Here is a tiny trained network, its code and every weight. The questions are about switching its units off for an input and a class, where a switched-off unit gives its printed mean instead of its output.

import numpy as np


def w(rows, s, z=0):
    codes = np.array(rows[::2]) - 128.0
    scale = np.full(codes.shape[1], s)
    scale[-1] = z or s
    return codes * scale


def f(y):
    return np.maximum(y, 0)


def log_softmax(a):
    a = a - a.max(-1, keepdims=True)
    return a - np.log(np.exp(a).sum(-1, keepdims=True))


def net(x, mask):
    res = np.array(x, float).reshape(1, 5) / 4 @ E
    y = f(res @ A[0][:, :-1].T + A[0][:, -1])
    res = res + np.where(mask, y, B[0][:, -1]) @ B[0][:, :-1]
    return log_softmax(res[-1] @ U[:, :-1].T + U[:, -1])


A, B = {}, {}
E = w([
[232,124,89,165,133,41,64,124,143,53,227],'x0',
[94,124,124,123,128,34,154,122,65,133,134],'x1',
[171,126,68,249,129,178,252,71,91,65,178],'x2',
[72,130,85,197,130,113,14,118,29,46,205],'x3',
[15,126,100,169,127,107,136,99,252,117,150],'x4',
],0.0041)
A[0] = w([
[135,128,126,109,127,131,58,129,181,134,124,236],'neuron 1',
[81,131,127,142,127,201,239,130,167,137,105,93],'neuron 2',
[94,125,125,149,127,130,71,123,56,107,148,82],'neuron 3',
[97,129,117,163,125,129,72,120,10,98,158,88],'neuron 4',
[108,129,125,130,126,150,160,117,145,139,116,78],'neuron 5',
[244,124,121,151,124,161,106,127,113,105,149,156],'neuron 6',
[85,124,126,117,125,168,175,123,164,146,105,167],'neuron 7',
[135,132,131,88,123,86,141,130,114,151,111,246],'neuron 8',
[128,129,136,94,127,142,135,133,111,147,106,146],'neuron 9',
[181,124,122,156,137,156,204,129,83,117,131,77],'neuron 10',
[134,127,138,103,138,88,132,135,123,142,114,212],'neuron 11',
[193,132,119,148,131,81,164,121,118,112,154,216],'neuron 12',
[166,121,131,118,132,148,35,130,180,122,138,100],'neuron 13',
[104,123,121,140,129,127,88,123,73,114,139,95],'neuron 14',
[86,132,126,139,125,100,110,124,183,121,138,115],'neuron 15',
[65,129,139,109,139,127,81,136,191,147,108,97],'neuron 16',
[150,131,128,115,127,47,158,128,114,132,135,20],'neuron 17',
[120,131,154,50,121,151,110,149,74,175,72,103],'neuron 18',
[68,132,126,142,129,92,105,127,204,117,146,117],'neuron 19',
[103,128,112,172,127,84,152,123,137,96,167,29],'neuron 20',
[136,136,127,119,130,97,140,129,130,134,128,65],'neuron 21',
],0.014,0.0014)
B[0] = w([
[121,163,134,73,120,143,63,161,169,114,131,201],'neuron 1',
[52,155,184,180,155,182,234,118,187,155,121,227],'neuron 2',
[58,145,117,162,143,97,127,199,69,119,114,216],'neuron 3',
[47,181,98,188,152,97,124,196,21,106,122,255],'neuron 4',
[100,138,149,141,136,145,162,140,154,143,125,160],'neuron 5',
[249,233,131,142,117,150,142,132,140,84,138,238],'neuron 6',
[70,135,179,135,140,171,164,142,163,172,127,194],'neuron 7',
[144,86,180,108,140,103,102,140,95,165,117,177],'neuron 8',
[153,113,138,145,149,136,90,109,115,169,131,164],'neuron 9',
[136,130,100,91,57,194,173,81,53,98,149,211],'neuron 10',
[138,89,159,109,138,101,113,144,110,152,115,168],'neuron 11',
[216,84,109,114,97,83,208,135,117,104,126,222],'neuron 12',
[144,194,155,104,138,120,83,182,217,109,122,202],'neuron 13',
[76,140,121,152,143,112,125,174,81,116,122,191],'neuron 14',
[84,103,63,114,116,122,103,108,174,114,134,180],'neuron 15',
[82,124,119,38,52,178,111,108,97,115,144,202],'neuron 16',
[130,56,140,98,120,62,180,156,125,134,122,170],'neuron 17',
[160,108,120,169,183,158,9,51,89,184,124,213],'neuron 18',
[65,92,44,111,112,118,91,99,193,107,139,200],'neuron 19',
[152,100,68,200,167,103,107,74,143,150,119,194],'neuron 20',
[126,105,141,117,125,100,144,133,124,136,125,142],'neuron 21',
],0.022,0.0076)
U = w([
[128,33,41,195,152,58,137,34,193,103,161,2],'0',
[223,162,106,134,40,174,203,67,73,56,190,105],'1',
[158,73,177,124,202,155,16,47,83,212,89,223],'2',
[203,11,179,58,92,16,182,158,110,131,109,134],'3',
[49,129,215,174,155,211,229,96,209,183,110,188],'4',
[52,174,99,213,178,59,114,237,20,80,104,168],'5',
[50,95,87,2,21,152,50,122,196,103,163,95],'6',
[227,230,153,106,137,113,85,188,232,56,149,47],'7',
],0.004,0.00077)

Each question gives the input, the list of numbers given to net, and the class t.
The units are the neurons (one row each of A and B). Each row of codes is followed by its name. A weight is (code - 128) times the scale printed after its matrix; where a second scale follows, it is the last column's (A, B and U).
mask holds one flag per neuron, in row order. A switched-off neuron (its flag False) gives its mean, the last column of its row in B, instead of its output. The means were averaged over made-up inputs and are rounded, as every weight is.
A unit's drop is (log p(t) with every unit on - log p(t) with that unit switched off) / (log p(t) with every unit on - log p(t) with every unit switched off).
The circuit of an input: a set's keep is (log p(t) with only the set's units on - log p(t) with every unit switched off) / (log p(t) with every unit on - log p(t) with every unit switched off). Starting from the 12 units with the biggest drops (on a tie, the unit counted first), units are removed one at a time, each time the one whose removal leaves the highest keep (on an exact tie, the one counted first), for as long as the keep stays at least 0.8.
units of the circuit, in order: the units of the circuit, biggest drop first
top k neurons: the k neurons with the biggest drops, biggest first
drop of u: that unit's drop, to one decimal
input [7,5,8,2,-4], class 1: top neuron => [neuron 10]
input [-7,4,-7,-5,7], class 6: top 4 neurons => [neuron 16; neuron 19; neuron 15; neuron 1]
input [-6,-1,0,6,6], class 6: top 2 neurons => [neuron 16; neuron 19]
input [8,0,-2,-2,-3], class 7: units of the circuit, in order => [neuron 6; neuron 13]
input [-7,6,-6,4,4], class 6: top 2 neurons => [neuron 16; neuron 19]
input [-5,1,-2,1,7], class 6: top 3 neurons => [neuron 16; neuron 19; neuron 15]
input [8,-6,5,-1,7], class 0: top 2 neurons => [neuron 20; neuron 19]
input [-7,-5,0,1,-5], class 2: top 2 neurons => [neuron 18; neuron 9]
input [3,-4,-7,-1,-2], class 6: top 3 neurons => [neuron 16; neuron 6; neuron 1]
input [0,8,-2,-2,0], class 2: top 2 neurons => [neuron 12; neuron 18]
input [8,8,-8,-5,-8], class 3: top 2 neurons => [neuron 17; neuron 12]
input [4,0,7,2,-4], class 1: top 2 neurons => [neuron 10; neuron 6]
input [-6,-4,-3,-1,0], class 4: top 2 neurons => [neuron 2; neuron 7]
input [-5,-6,-2,-2,-4], class 2: units of the circuit, in order => [neuron 18]
input [-3,-2,1,-8,-5], class 4: top 2 neurons => [neuron 2; neuron 7]
input [7,7,6,-4,0], class 1: drop of neuron 10 => 0.4
input [7,-6,-4,-2,1], class 7: drop of neuron 13 => 0.1
input [-4,-8,-7,3,-6], class 2: drop of neuron 18 => 0.6
input [5,-2,7,4,8], class 0: drop of neuron 20 => 0.2
input [-1,8,3,-8,0], class 4: units of the circuit, in order => [neuron 2]
